Each row has a name. Each question is about the rows just above it. Places in a row count from 0.

[-24.6  16.4   6.4  42.4 -24.8  10.2  -2.1  37.9  36.9  28.4 -10.0  24.4
  -4.7  18.3] = kabi
[ -1.2  36.4  34.2 -81.5  -8.9 -49.1  40.5  73.4  84.3 -35.7   6.1 -47.1
  17.1  10.6] = momut
[-26.1  27.2  28.9 -88.1 -15.6 -67.2  25.1  68.2  93.3  -5.5   3.6 -35.8
  30.6   4.5] = moz
[-17.4   2.8  15.4 -30.8  58.7   6.5  -4.8   2.1  16.6 -49.8 -11.8   8.4
  57.3  25.2] = fel
[ 17.9  17.8  18.6   5.0 -23.5 -24.6 -62.3  20.4 -10.1  19.1  -7.2  60.0
 -58.3 -33.9] = vem
[  3.1   0.8 -67.2  12.9 -52.1 -18.8 -70.2  46.1 -28.4  74.4  24.4 -32.1
 -10.7  29.7] = mos
[-19.4   5.3  44.2 -42.6  -1.7  29.5  11.9 -16.6   8.1  33.7 -26.0 -30.3
 -17.4  18.1] = raf
[-10.4  -1.5  24.0 -34.3 -24.0   3.6  -7.1 -11.2  -3.9  30.0 -13.1 -19.8
 -14.8  11.5] = bonav
[-26.3   7.8  44.5 -40.3   8.3  22.5  14.7  -7.1  11.1  34.5 -28.6 -40.4
 -28.8  17.4] = gazo
Changed fel: [-17.4   2.8  15.4 -30.8  58.7   6.5  -4.8   2.1  16.6 -49.8 -11.9   8.4
  57.3  25.2]. Place and old value: : 10, [-11.8]
Changed fel: [-17.4   2.8  15.4 -30.8  58.7   6.5  -4.8   2.1  16.6 -49.8 -11.8   8.4
  57.3  25.3]. Place and old value: : 13, [25.2]
One entry of vem was changed: [ 17.9  17.8  18.6   5.0 -23.5 -24.6 -62.4  20.4 -10.1  19.1  -7.2  60.0
 -58.3 -33.9]. Where, and from what? : 6, [-62.3]
One entry of momut was changed: [ -1.2  36.4  34.2 -81.4  -8.9 -49.1  40.5  73.4  84.3 -35.7   6.1 -47.1
  17.1  10.6]. Where, and from what? : 3, [-81.5]
One entry of fel was changed: [-17.4   2.8  15.4 -30.8  58.7   6.6  -4.8   2.1  16.6 -49.8 -11.8   8.4
  57.3  25.2]. Where, and from what? : 5, [6.5]
One entry of momut was changed: [ -1.2  36.4  34.2 -81.5  -8.9 -49.1  40.5  73.4  84.3 -35.7   6.1 -47.1
  17.1  10.7]. Where, and from what? : 13, [10.6]
One entry of raf was changed: [-19.4   5.3  44.2 -42.6  -1.7  29.5  11.9 -16.5   8.1  33.7 -26.0 -30.3
 -17.4  18.1]. Where, and from what? : 7, [-16.6]

[-32.6 -36.7  32.7   7.7] = moz
[ 48.2  20.1 -87.7  15.3] = kabi
[-62.6 -97.0  32.2  35.5] = kaze
[ -3.9 -55.5  67.3 -42.1] = momut
[ 35.0 -97.0  32.2  35.5] = gazo
[-14.6 -50.1  18.5  17.9] = mos
[ -3.0 -55.2 -56.6  41.2] = fute
[-33.1 -50.1  18.5  17.9] = raf
[ 34.4  51.9 -19.5 -18.4] = bonav
[ -3.9  50.8  67.3 -42.1] = Vugi
Where does [ 34.3  51.9 -19.5 -18.4] differ from bonav, and what was there? : 0, [34.4]
One entry of gazo was changed: [ 35.0 -97.0  32.2  35.4]. Where, and from what? : 3, [35.5]
One entry of momut was changed: [ -3.9 -55.5  67.3 -42.2]. Where, and from what? : 3, [-42.1]
One entry of momut was changed: [ -3.8 -55.5  67.3 -42.1]. Where, and from what? : 0, [-3.9]
One entry of momut was changed: [ -3.9 -55.5  67.4 -42.1]. Where, and from what? : 2, [67.3]
Where does [ -3.0 -55.2 -56.6  41.1] differ from fute, and what was there? : 3, [41.2]
One entry of fute was changed: [ -3.0 -55.2 -56.5  41.2]. Where, and from what? : 2, [-56.6]

